Below are the code and all the weights of a small trained network. Each question names an input and a class and asks about switching units off, where a switched-off unit gives its printed mean instead of its output.

import numpy as np


def w(rows, s, z=0):
    codes = np.array(rows[::2]) - 128.0
    scale = np.full(codes.shape[1], s)
    scale[-1] = z or s
    return codes * scale


def norm(h):
    return h / np.sqrt((h * h).mean(-1, keepdims=True) + 1e-5)


def f(y):
    return np.maximum(y, 0)


def log_softmax(a):
    a = a - a.max(-1, keepdims=True)
    return a - np.log(np.exp(a).sum(-1, keepdims=True))


def net(x, mask):
    res = np.array(x, float).reshape(1, 4) / 4 @ E
    u = 0
    for l in range(3):
        y = f(norm(res) @ A[l][:, :-1].T + A[l][:, -1])
        res = res + np.where(mask[u : u + 12], y, B[l][:, -1]) @ B[l][:, :-1]
        u += 12
    return log_softmax(norm(res)[-1] @ U[:, :-1].T + U[:, -1])


A, B = {}, {}
E = w([
[207,125,170,58,103,8,134,72,106,103],'x0',
[171,105,121,169,244,108,209,141,121,107],'x1',
[200,162,31,99,172,157,63,101,231,111],'x2',
[163,155,159,161,158,122,68,119,64,252],'x3',
],0.0043)
A[0] = w([
[87,136,128,51,105,116,67,139,120,139,2],'L0N0',
[164,183,101,91,2,171,73,104,193,151,18],'L0N1',
[200,168,84,173,232,154,184,145,147,101,89],'L0N2',
[172,41,123,154,90,175,145,154,165,131,50],'L0N3',
[105,63,240,176,143,127,154,138,129,79,109],'L0N4',
[191,161,124,195,109,127,61,106,107,174,133],'L0N5',
[128,105,85,138,63,143,144,97,202,75,85],'L0N6',
[136,111,118,136,80,176,120,104,98,160,88],'L0N7',
[221,129,71,166,154,132,90,170,185,128,7],'L0N8',
[109,140,56,156,139,186,113,135,103,160,24],'L0N9',
[215,202,114,77,130,65,152,78,100,116,58],'L0N10',
[152,142,91,77,151,151,137,121,189,117,28],'L0N11',
],0.0041,0.0026)
B[0] = w([
[131,127,123,191,84,107,101,108,138,80,154],'L0N0',
[110,92,161,253,99,91,73,66,111,81,226],'L0N1',
[78,37,131,202,43,93,22,84,94,92,252],'L0N2',
[116,178,126,93,144,128,115,145,54,156,139],'L0N3',
[108,183,121,152,62,136,139,67,99,156,227],'L0N4',
[76,155,58,70,110,87,147,184,50,85,224],'L0N5',
[112,184,72,94,113,67,148,162,4,177,214],'L0N6',
[128,76,111,188,162,75,129,120,91,92,163],'L0N7',
[158,237,180,188,89,157,200,59,118,146,196],'L0N8',
[105,116,136,46,109,124,153,127,144,182,172],'L0N9',
[17,75,98,90,149,140,150,102,164,198,223],'L0N10',
[153,143,132,114,84,210,185,46,58,133,184],'L0N11',
],0.0037,0.0029)
A[1] = w([
[147,109,161,152,111,121,94,163,93,144,60],'L1N0',
[111,131,71,175,163,226,152,172,177,142,37],'L1N1',
[141,146,108,120,109,128,151,155,186,50,49],'L1N2',
[219,124,161,61,152,78,128,91,155,108,35],'L1N3',
[77,143,76,149,113,109,154,97,59,176,88],'L1N4',
[217,176,44,99,186,146,63,106,192,106,19],'L1N5',
[123,140,117,119,49,170,107,170,154,154,32],'L1N6',
[110,112,102,74,137,126,168,190,152,52,37],'L1N7',
[133,156,125,138,81,71,158,62,105,127,122],'L1N8',
[181,83,123,193,254,100,178,138,130,103,120],'L1N9',
[179,174,155,131,191,107,60,149,138,203,7],'L1N10',
[140,100,129,130,157,150,93,132,117,181,47],'L1N11',
],0.0066,0.0014)
B[1] = w([
[128,158,102,145,113,157,159,135,154,88,170],'L1N0',
[123,119,170,68,176,94,75,150,167,156,193],'L1N1',
[134,185,87,143,86,127,131,158,70,167,168],'L1N2',
[110,145,171,88,177,133,67,174,161,165,184],'L1N3',
[158,83,84,122,149,138,168,100,197,106,254],'L1N4',
[118,152,219,140,94,207,224,62,133,180,208],'L1N5',
[159,114,162,172,171,73,94,113,115,79,173],'L1N6',
[179,179,62,113,108,101,122,159,118,178,163],'L1N7',
[112,127,109,154,197,161,117,157,161,131,250],'L1N8',
[87,140,152,166,21,96,2,105,94,75,205],'L1N9',
[121,167,47,88,78,117,173,162,76,91,171],'L1N10',
[156,147,99,110,106,105,137,158,109,95,159],'L1N11',
],0.0063,0.0054)
A[2] = w([
[141,138,185,40,157,88,137,131,127,118,14],'L2N0',
[120,130,158,132,104,98,80,100,116,99,47],'L2N1',
[94,128,134,152,178,203,94,205,126,137,31],'L2N2',
[152,170,54,105,121,122,155,184,62,130,34],'L2N3',
[86,168,141,119,108,110,82,145,168,105,135],'L2N4',
[105,87,220,146,115,117,254,163,80,128,43],'L2N5',
[94,116,118,143,132,112,142,115,106,138,94],'L2N6',
[110,101,102,128,156,161,122,162,164,124,129],'L2N7',
[196,145,141,124,147,175,132,84,144,126,10],'L2N8',
[153,151,78,98,117,123,140,168,34,164,40],'L2N9',
[103,108,154,92,186,128,70,181,154,160,48],'L2N10',
[142,129,152,62,157,72,96,156,172,153,50],'L2N11',
],0.0069,0.0014)
B[2] = w([
[48,92,152,80,198,146,104,238,161,169,172],'L2N0',
[114,117,148,196,122,133,68,147,105,118,214],'L2N1',
[130,141,203,2,150,49,92,176,120,151,185],'L2N2',
[127,140,49,62,89,96,150,145,112,104,212],'L2N3',
[139,87,160,113,131,110,103,157,50,146,230],'L2N4',
[208,240,151,107,123,253,117,55,189,195,252],'L2N5',
[110,176,105,113,137,131,84,113,148,134,178],'L2N6',
[188,94,136,135,201,58,169,96,130,125,178],'L2N7',
[147,178,202,149,127,203,210,167,92,154,180],'L2N8',
[93,144,83,67,64,99,196,192,144,44,200],'L2N9',
[81,97,185,119,212,89,156,167,190,166,187],'L2N10',
[79,88,166,132,235,119,144,207,164,147,190],'L2N11',
],0.0044,0.004)
U = w([
[147,206,210,137,116,254,175,25,154,182,161],'0',
[81,84,200,46,247,73,92,212,160,175,154],'1',
[98,94,140,231,54,79,19,85,55,58,165],'2',
[128,164,5,44,67,85,191,172,82,98,137],'3',
[178,35,56,169,240,115,181,84,180,93,80],'4',
[240,16,151,130,135,143,170,136,65,117,3],'5',
],0.0082,0.0051)

Each question gives the input, the list of numbers given to net, and the class t.
The units are the neurons (one row each of A and B). Each row of codes is followed by its name. A weight is (code - 128) times the scale printed after its matrix; where a second scale follows, it is the last column's (A, B and U).
mask holds one flag per neuron, layer by layer. A switched-off neuron (its flag False) gives its mean, the last column of its row in B, instead of its output. The means were averaged over made-up inputs and are rounded, as every weight is.
A unit's drop is (log p(t) with every unit on - log p(t) with that unit switched off) / (log p(t) with every unit on - log p(t) with every unit switched off).
The circuit of an input: a set's keep is (log p(t) with only the set's units on - log p(t) with every unit switched off) / (log p(t) with every unit on - log p(t) with every unit switched off). Starting from the 12 units with the biggest drops (on a tie, the unit counted first), units are removed one at a time, each time the one whose removal leaves the highest keep (on an exact tie, the one counted first), for as long as the keep stays at least 0.8.
units of the circuit, in order: the units of the circuit, biggest drop first
most important unit: the unit with the biggest drop
k most important neurons: the k neurons with the biggest drops, biggest first
top k neurons in layer l: the k neurons of layer l with the biggest drops, biggest first
input [3,-8,4,-8], class 2: most important unit	L0N1
input [-5,6,-6,-1], class 0: top 3 neurons in layer 0	L0N4, L0N1, L0N7
input [-6,-4,2,7], class 3: units of the circuit, in order	L1N10, L1N11, L2N9
input [-3,-5,7,8], class 3: 3 most important neurons	L1N10, L0N5, L1N11
input [3,8,5,1], class 2: 2 most important neurons	L1N9, L0N2
input [8,-6,-7,5], class 1: 4 most important neurons	L1N5, L2N0, L1N9, L0N2
input [8,6,-7,-6], class 1: 2 most important neurons	L1N3, L1N5
input [4,-4,-2,-3], class 1: top 3 neurons in layer 1	L1N5, L1N9, L1N8
input [6,5,-2,8], class 3: units of the circuit, in order	L1N10, L2N9
input [3,-4,-2,-3], class 2: 2 most important neurons	L1N5, L1N1
input [7,1,6,-4], class 1: top 3 neurons in layer 0	L0N10, L0N6, L0N4
input [7,1,-4,-7], class 1: units of the circuit, in order	L1N3, L2N0
input [5,-5,1,0], class 1: top 3 neurons in layer 1	L1N9, L1N8, L1N5
input [2,-1,3,3], class 4: 4 most important neurons	L0N5, L0N10, L0N1, L1N4
input [6,4,7,-1], class 0: units of the circuit, in order	L1N5
input [-6,-8,0,1], class 2: 3 most important neurons	L0N1, L1N8, L1N3
input [7,8,6,1], class 2: top 2 neurons in layer 0	L0N2, L0N9
input [-6,-4,-3,6], class 1: top 3 neurons in layer 2	L2N2, L2N10, L2N7
input [-6,-2,7,8], class 3: top 2 neurons in layer 0	L0N5, L0N9
input [-6,2,3,-3], class 1: units of the circuit, in order	L1N1
input [8,-7,-2,7], class 1: top 2 neurons in layer 0	L0N2, L0N6
input [7,0,-5,-3], class 1: 2 most important neurons	L1N5, L1N3
input [5,2,-5,4], class 0: 2 most important neurons	L2N5, L1N1
input [5,5,-6,5], class 0: 2 most important neurons	L2N5, L1N1
input [-4,2,-8,-7], class 0: 2 most important neurons	L2N5, L0N4
input [-2,5,-6,-5], class 0: 2 most important neurons	L0N4, L2N5
input [7,-7,-1,-7], class 1: 3 most important neurons	L1N9, L0N2, L1N3
input [2,4,-1,0], class 2: top 2 neurons in layer 0	L0N6, L0N5
